Below are the code and all the weights of a small trained network. Each question names an input and a class and asks about switching units off, where a switched-off unit gives its printed mean instead of its output.

import numpy as np


def w(rows, s, z=0):
    codes = np.array(rows[::2]) - 128.0
    scale = np.full(codes.shape[1], s)
    scale[-1] = z or s
    return codes * scale


def f(y):
    return np.maximum(y, 0)


def log_softmax(a):
    a = a - a.max(-1, keepdims=True)
    return a - np.log(np.exp(a).sum(-1, keepdims=True))


def net(x, mask):
    res = np.array(x, float).reshape(1, 7) / 4 @ E
    y = f(res @ A[0][:, :-1].T + A[0][:, -1])
    res = res + np.where(mask, y, B[0][:, -1]) @ B[0][:, :-1]
    return log_softmax(res[-1] @ U[:, :-1].T + U[:, -1])


A, B = {}, {}
E = w([
[111,126,6,111,135],'x0',
[87,87,153,75,245],'x1',
[146,176,143,1,99],'x2',
[122,122,130,126,125],'x3',
[143,142,127,132,138],'x4',
[134,133,127,131,132],'x5',
[217,38,123,98,130],'x6',
],0.0096)
A[0] = w([
[122,79,113,229,160,52],'neuron 1',
[129,139,114,153,88,106],'neuron 2',
[165,137,133,151,63,122],'neuron 3',
[40,212,130,148,125,44],'neuron 4',
[141,135,125,145,86,99],'neuron 5',
[170,76,80,111,121,93],'neuron 6',
[214,59,156,119,118,72],'neuron 7',
[107,135,6,125,135,13],'neuron 8',
[134,127,208,134,107,70],'neuron 9',
[141,160,136,41,105,81],'neuron 10',
[119,145,148,137,126,79],'neuron 11',
[153,158,159,73,107,74],'neuron 12',
[175,135,99,156,51,76],'neuron 13',
[129,114,158,181,139,97],'neuron 14',
[145,137,229,150,118,67],'neuron 15',
[146,125,130,131,137,3],'neuron 16',
[104,129,131,119,172,125],'neuron 17',
[126,110,119,164,130,110],'neuron 18',
[127,122,154,123,146,99],'neuron 19',
[151,140,119,149,65,81],'neuron 20',
[170,95,121,130,116,49],'neuron 21',
[179,87,112,117,134,56],'neuron 22',
[114,95,138,93,240,68],'neuron 23',
[125,134,85,96,127,62],'neuron 24',
],0.019,0.0044)
B[0] = w([
[222,162,90,117,63,240],'neuron 1',
[108,105,169,101,121,175],'neuron 2',
[113,87,168,69,136,206],'neuron 3',
[65,254,155,165,68,235],'neuron 4',
[118,119,150,87,149,171],'neuron 5',
[101,198,135,170,139,183],'neuron 6',
[80,224,131,180,113,224],'neuron 7',
[145,38,86,211,232,213],'neuron 8',
[121,89,89,175,191,205],'neuron 9',
[220,146,101,137,61,219],'neuron 10',
[99,117,116,152,120,149],'neuron 11',
[204,127,107,135,102,197],'neuron 12',
[92,83,146,43,125,213],'neuron 13',
[180,108,100,135,116,194],'neuron 14',
[123,60,84,181,212,231],'neuron 15',
[123,120,142,126,87,130],'neuron 16',
[120,126,171,87,128,180],'neuron 17',
[174,150,135,129,123,167],'neuron 18',
[115,98,134,127,150,157],'neuron 19',
[109,119,149,59,142,192],'neuron 20',
[92,125,129,168,91,162],'neuron 21',
[101,172,150,160,94,173],'neuron 22',
[77,68,176,8,121,249],'neuron 23',
[154,99,106,165,165,163],'neuron 24',
],0.028,0.013)
U = w([
[56,79,157,2,167,62],'0',
[211,125,67,81,101,86],'1',
[2,190,124,148,149,88],'2',
[77,66,62,144,245,254],'3',
],0.0076,0.0024)

Each question gives the input, the list of numbers given to net, and the class t.
The units are the neurons (one row each of A and B). Each row of codes is followed by its name. A weight is (code - 128) times the scale printed after its matrix; where a second scale follows, it is the last column's (A, B and U).
mask holds one flag per neuron, in row order. A switched-off neuron (its flag False) gives its mean, the last column of its row in B, instead of its output. The means were averaged over made-up inputs and are rounded, as every weight is.
A unit's drop is (log p(t) with every unit on - log p(t) with that unit switched off) / (log p(t) with every unit on - log p(t) with every unit switched off).
The circuit of an input: a set's keep is (log p(t) with only the set's units on - log p(t) with every unit switched off) / (log p(t) with every unit on - log p(t) with every unit switched off). Starting from the 12 units with the biggest drops (on a tie, the unit counted first), units are removed one at a time, each time the one whose removal leaves the highest keep (on an exact tie, the one counted first), for as long as the keep stays at least 0.8.
circuit, biggest first: the units of the circuit, biggest drop first
unit that matters most: the unit with the biggest drop
k most important neurons: the k neurons with the biggest drops, biggest first
drop of u: that unit's drop, to one decimal
input [3,1,1,5,-1,0,-7], class 2: circuit, biggest first	neuron 4
input [-7,-6,-6,6,3,-1,7], class 2: 2 most important neurons	neuron 7; neuron 8
input [8,4,-8,2,8,6,8], class 1: 3 most important neurons	neuron 1; neuron 4; neuron 15
input [-5,-2,-4,6,-8,6,2], class 3: 3 most important neurons	neuron 15; neuron 10; neuron 9
input [3,2,-2,-7,2,1,-3], class 2: 3 most important neurons	neuron 15; neuron 9; neuron 4
input [1,1,5,0,-7,5,6], class 2: 3 most important neurons	neuron 7; neuron 1; neuron 6
input [4,-4,3,0,-6,-6,-3], class 0: 2 most important neurons	neuron 15; neuron 9
input [-8,-8,6,1,3,-7,5], class 0: 3 most important neurons	neuron 13; neuron 3; neuron 20
input [-8,0,0,-6,-8,0,-6], class 3: 3 most important neurons	neuron 15; neuron 9; neuron 7
input [7,-2,6,6,4,4,-5], class 3: 2 most important neurons	neuron 8; neuron 1
input [-4,1,5,1,-4,2,2], class 1: 2 most important neurons	neuron 10; neuron 8
input [8,-7,-6,0,2,-6,-2], class 3: 2 most important neurons	neuron 8; neuron 23
input [-2,5,-6,-8,8,5,3], class 1: 4 most important neurons	neuron 1; neuron 13; neuron 14; neuron 3
input [-1,1,2,4,5,7,3], class 2: unit that matters most	neuron 1
input [-4,-5,6,0,4,-1,7], class 2: drop of neuron 21	0.3
input [7,-4,-2,5,8,3,1], class 3: drop of neuron 8	4.0
input [-3,2,-8,4,-1,-6,-3], class 1: drop of neuron 7	0.0
